Here is a tiny trained network, its code and every weight. The questions are about switching its units off for an input and a target symbol, where a switched-off unit gives its printed mean instead of its output.

import numpy as np


def w(rows, s, z=0):
    codes = np.array(rows[::2]) - 128.0
    scale = np.full(codes.shape[1], s)
    scale[-1] = z or s
    return codes * scale


def norm(h):
    return h / np.sqrt((h * h).mean(-1, keepdims=True) + 1e-5)


def f(y):
    return y / 2 * (1 + np.tanh(0.7978845608 * (y + 0.044715 * y**3)))


def softmax(a):
    e = np.exp(a - a.max(-1, keepdims=True))
    return e / e.sum(-1, keepdims=True)


def log_softmax(a):
    a = a - a.max(-1, keepdims=True)
    return a - np.log(np.exp(a).sum(-1, keepdims=True))


def net(x, mask):
    ids = ['αγδζηθλμπστψ'.index(c) for c in x.split()]
    T = len(ids)
    res = E[ids] + P[:T]
    r = norm(res)
    for j in range(3):
        rows = slice(2 * j, 2 * j + 2)
        q, k, v = (r @ M[0][rows].T for M in (Q, K, V))
        z = softmax(np.where(np.tri(T) > 0, q @ k.T / 2**0.5, -1e9)) @ v
        o = O[0][rows]
        res = res + np.where(mask[j], z, o[:, -1]) @ o[:, :-1]
    y = f(norm(res) @ A[0][:, :-1].T + A[0][:, -1])
    res = res + np.where(mask[3:15], y, B[0][:, -1]) @ B[0][:, :-1]
    return log_softmax(norm(res)[-1] @ U[:, :-1].T + U[:, -1])


Q, K, V, O, A, B = {}, {}, {}, {}, {}, {}
E = w([
[157,152,104,109],'α',
[168,56,110,170],'γ',
[30,206,64,148],'δ',
[152,139,91,158],'ζ',
[170,156,116,128],'η',
[203,242,75,171],'θ',
[111,210,150,109],'λ',
[78,109,103,114],'μ',
[165,155,120,131],'π',
[147,157,123,98],'σ',
[131,172,100,2],'τ',
[175,121,160,127],'ψ',
],0.024)
P = w([
[109,187,98,255],'0',
[94,57,113,150],'1',
[95,65,117,133],'2',
[96,78,117,119],'3',
[94,90,118,106],'4',
[98,106,119,102],'5',
[103,124,125,101],'6',
[107,143,130,91],'7',
[112,164,134,89],'8',
[104,188,135,76],'9',
[107,203,137,87],'10',
[108,215,120,105],'11',
],0.0065)
Q[0] = w([
[48,159,125,187],'h1',
[42,2,158,191],'h1',
[135,59,43,81],'h2',
[93,173,135,105],'h2',
[107,174,174,69],'h3',
[79,103,119,27],'h3',
],0.014)
K[0] = w([
[27,202,11,162],'h1',
[81,29,69,192],'h1',
[133,105,198,93],'h2',
[126,224,133,102],'h2',
[111,187,173,42],'h3',
[140,73,187,89],'h3',
],0.012)
V[0] = w([
[181,112,254,158],'h1',
[140,142,223,52],'h1',
[152,96,163,178],'h2',
[164,131,123,118],'h2',
[110,57,52,160],'h3',
[70,191,214,181],'h3',
],0.0089)
O[0] = w([
[195,89,219,163,161],'h1',
[114,123,205,236,254],'h1',
[107,181,104,221,62],'h2',
[149,114,136,184,185],'h2',
[125,146,134,3,2],'h3',
[106,116,112,83,115],'h3',
],0.0056,0.0031)
A[0] = w([
[65,167,79,89,163],'n1',
[33,94,118,100,3],'n2',
[125,80,65,131,134],'n3',
[105,122,221,146,156],'n4',
[133,27,121,120,52],'n5',
[108,79,72,161,87],'n6',
[155,69,228,124,7],'n7',
[157,75,221,134,119],'n8',
[1,101,105,108,74],'n9',
[137,248,127,153,149],'n10',
[86,126,136,127,104],'n11',
[237,174,140,80,74],'n12',
],0.012,0.0042)
B[0] = w([
[136,125,174,144,173],'n1',
[254,127,158,144,133],'n2',
[79,84,134,143,137],'n3',
[78,136,111,161,162],'n4',
[132,132,81,87,131],'n5',
[96,96,102,146,128],'n6',
[174,132,140,180,152],'n7',
[103,146,140,197,164],'n8',
[173,150,162,149,147],'n9',
[117,60,120,106,244],'n10',
[182,139,171,93,123],'n11',
[192,134,149,126,190],'n12',
],0.012,0.011)
U = w([
[176,99,108,137,119],'α',
[55,99,196,114,252],'γ',
[155,103,146,124,94],'δ',
[155,116,125,136,71],'ζ',
[87,76,42,177,155],'η',
[139,27,144,113,181],'θ',
[101,219,87,144,232],'λ',
[167,181,189,61,177],'μ',
[142,113,181,249,130],'π',
[130,132,122,140,33],'σ',
[213,199,29,153,65],'τ',
[124,123,103,141,76],'ψ',
],0.015,0.0041)

Each question gives the input, a string of symbols that net reads in full, and the target symbol t.
The units are the heads (2 rows each of Q, K, V and O) and the neurons (one row each of A and B). Each row of codes is followed by its name. A weight is (code - 128) times the scale printed after its matrix; where a second scale follows, it is the last column's (O, A, B and U).
mask holds one flag per unit, heads first, then neurons. A switched-off unit (its flag False) gives its mean, the last column of its rows in O or B, instead of its output. The means were averaged over made-up inputs and are rounded, as every weight is.
A unit's drop is (log p(t) with every unit on - log p(t) with that unit switched off) / (log p(t) with every unit on - log p(t) with every unit switched off).
The circuit of an input: a set's keep is (log p(t) with only the set's units on - log p(t) with every unit switched off) / (log p(t) with every unit on - log p(t) with every unit switched off). Starting from the 12 units with the biggest drops (on a tie, the unit counted first), units are removed one at a time, each time the one whose removal leaves the highest keep (on an exact tie, the one counted first), for as long as the keep stays at least 0.8.
units of the circuit, in order: the units of the circuit, biggest drop first
top k neurons: the k neurons with the biggest drops, biggest first
heads that matter: for each layer, one digit per head in row order, 1 if its drop is at least 0.15 and else 0, layers parted by /
drop when u is switched off: that unit's drop, to one decimal
input ψ μ ζ γ μ π ζ, target θ: heads that matter	011
input γ σ η, target θ: units of the circuit, in order	[n10; h1; h3]
input δ α λ μ π λ θ θ σ η, target θ: heads that matter	100
input γ δ α δ σ λ π γ ψ α, target π: units of the circuit, in order	[h1]
input δ η ψ ψ ζ μ α σ δ μ ζ, target θ: units of the circuit, in order	[n10; h3]
input π δ ψ σ λ μ α γ ψ δ γ μ, target μ: top 3 neurons	[n9; n2; n10]
input λ λ μ, target μ: heads that matter	001
input η η δ δ δ λ ψ μ γ ζ, target η: units of the circuit, in order	[n12; n1]
input λ ψ μ δ η σ α δ θ σ α, target θ: heads that matter	100
input ζ ψ μ, target π: heads that matter	010
input σ τ θ λ ψ ζ λ σ δ μ σ, target θ: heads that matter	101
input τ η σ π, target θ: units of the circuit, in order	[h1; n10; n8]
input α μ ζ α, target μ: top 2 neurons	[n10; n1]
input θ μ γ λ, target γ: top 2 neurons	[n10; n8]
input λ θ θ ψ λ λ ψ σ δ π, target θ: top 2 neurons	[n10; n7]
input λ θ ζ γ, target η: top neuron	[n10]
input τ δ δ ψ η σ, target π: top 2 neurons	[n8; n4]
input η μ σ λ η ψ μ, target π: drop when n2 is switched off	0.5
input α θ γ μ μ π θ ψ λ σ σ, target θ: drop when h1 is switched off	0.2
input λ ψ δ γ ψ η γ ψ ψ σ, target π: drop when h1 is switched off	1.8
